Below is a small trained network, with its code and all its weights. Each question gives an input and a class and asks what happens when units are switched off, that is, made to give their printed mean instead of their output.

import numpy as np


def w(rows, s, z=0):
    codes = np.array(rows[::2]) - 128.0
    scale = np.full(codes.shape[1], s)
    scale[-1] = z or s
    return codes * scale


def f(y):
    return y / 2 * (1 + np.tanh(0.7978845608 * (y + 0.044715 * y**3)))


def log_softmax(a):
    a = a - a.max(-1, keepdims=True)
    return a - np.log(np.exp(a).sum(-1, keepdims=True))


def net(x, mask):
    res = np.array(x, float).reshape(1, 2) / 4 @ E
    y = f(res @ A[0][:, :-1].T + A[0][:, -1])
    res = res + np.where(mask, y, B[0][:, -1]) @ B[0][:, :-1]
    return log_softmax(res[-1] @ U[:, :-1].T + U[:, -1])


A, B = {}, {}
E = w([
[169,96,109,246,68,98,176,62,153,191,117],'x0',
[150,104,2,40,170,180,162,88,151,143,146],'x1',
],0.011)
A[0] = w([
[134,152,29,114,177,201,187,104,162,198,236,101],'neuron 1',
[225,119,123,174,57,97,166,75,145,163,97,111],'neuron 2',
[6,163,173,77,226,149,110,235,103,12,155,94],'neuron 3',
[182,93,103,179,47,143,171,95,125,200,95,89],'neuron 4',
[173,52,107,246,88,87,111,56,174,151,190,162],'neuron 5',
[203,73,131,209,138,88,175,80,207,143,38,78],'neuron 6',
[85,253,229,208,50,89,151,169,24,144,79,79],'neuron 7',
[70,163,234,160,63,44,89,165,90,122,122,200],'neuron 8',
[232,132,45,89,148,252,191,90,164,133,163,102],'neuron 9',
[98,181,139,149,180,140,102,67,208,177,139,255],'neuron 10',
],0.0055,0.0074)
B[0] = w([
[128,48,155,216,127,50,194,192,176,82,200,206],'neuron 1',
[37,115,119,70,47,111,125,115,80,103,83,201],'neuron 2',
[80,145,121,80,48,126,118,165,95,73,66,239],'neuron 3',
[77,93,127,97,135,75,105,137,36,96,106,191],'neuron 4',
[115,142,84,103,118,137,101,135,66,157,125,244],'neuron 5',
[50,75,167,70,117,75,106,148,39,68,116,191],'neuron 6',
[175,39,127,175,141,93,165,180,160,23,193,218],'neuron 7',
[171,90,88,181,150,161,173,164,133,168,149,254],'neuron 8',
[110,100,132,168,141,96,227,171,145,66,138,217],'neuron 9',
[196,204,45,204,197,254,61,74,168,246,45,222],'neuron 10',
],0.0092,0.0085)
U = w([
[159,70,128,193,143,88,221,178,171,80,254,74],'0',
[34,122,121,33,57,110,92,148,69,100,28,63],'1',
[214,179,91,167,186,240,87,95,176,227,54,254],'2',
[135,146,218,77,135,32,75,77,178,161,222,8],'3',
],0.0091,0.0067)

Each question gives the input, the list of numbers given to net, and the class t.
The units are the neurons (one row each of A and B). Each row of codes is followed by its name. A weight is (code - 128) times the scale printed after its matrix; where a second scale follows, it is the last column's (A, B and U).
mask holds one flag per neuron, in row order. A switched-off neuron (its flag False) gives its mean, the last column of its row in B, instead of its output. The means were averaged over made-up inputs and are rounded, as every weight is.
A unit's drop is (log p(t) with every unit on - log p(t) with that unit switched off) / (log p(t) with every unit on - log p(t) with every unit switched off).
The circuit of an input: a set's keep is (log p(t) with only the set's units on - log p(t) with every unit switched off) / (log p(t) with every unit on - log p(t) with every unit switched off). Starting from all 10 units, units are removed one at a time, each time the one whose removal leaves the highest keep (on an exact tie, the one counted first), for as long as the keep stays at least 0.8.
units of the circuit, in order: the units of the circuit, biggest drop first
most important unit: the unit with the biggest drop
k most important neurons: the k neurons with the biggest drops, biggest first
drop when u is switched off: that unit's drop, to one decimal
input [-5,-6], class 0: 2 most important neurons => neuron 7; neuron 8
input [-7,-8], class 0: units of the circuit, in order => neuron 7
input [0,3], class 2: units of the circuit, in order => neuron 7; neuron 6
input [3,-2], class 2: units of the circuit, in order => neuron 3; neuron 1
input [-3,-4], class 0: 2 most important neurons => neuron 7; neuron 10
input [-4,-6], class 0: 2 most important neurons => neuron 7; neuron 8
input [3,3], class 2: 3 most important neurons => neuron 7; neuron 3; neuron 10
input [8,-6], class 1: 3 most important neurons => neuron 2; neuron 6; neuron 5
input [-1,-3], class 2: 2 most important neurons => neuron 1; neuron 9
input [5,-4], class 1: 2 most important neurons => neuron 2; neuron 1
input [5,2], class 1: drop when neuron 8 is switched off => 0.0
input [5,4], class 1: drop when neuron 7 is switched off => 0.4
input [3,0], class 2: drop when neuron 3 is switched off => 0.4
input [-3,6], class 0: most important unit => neuron 1
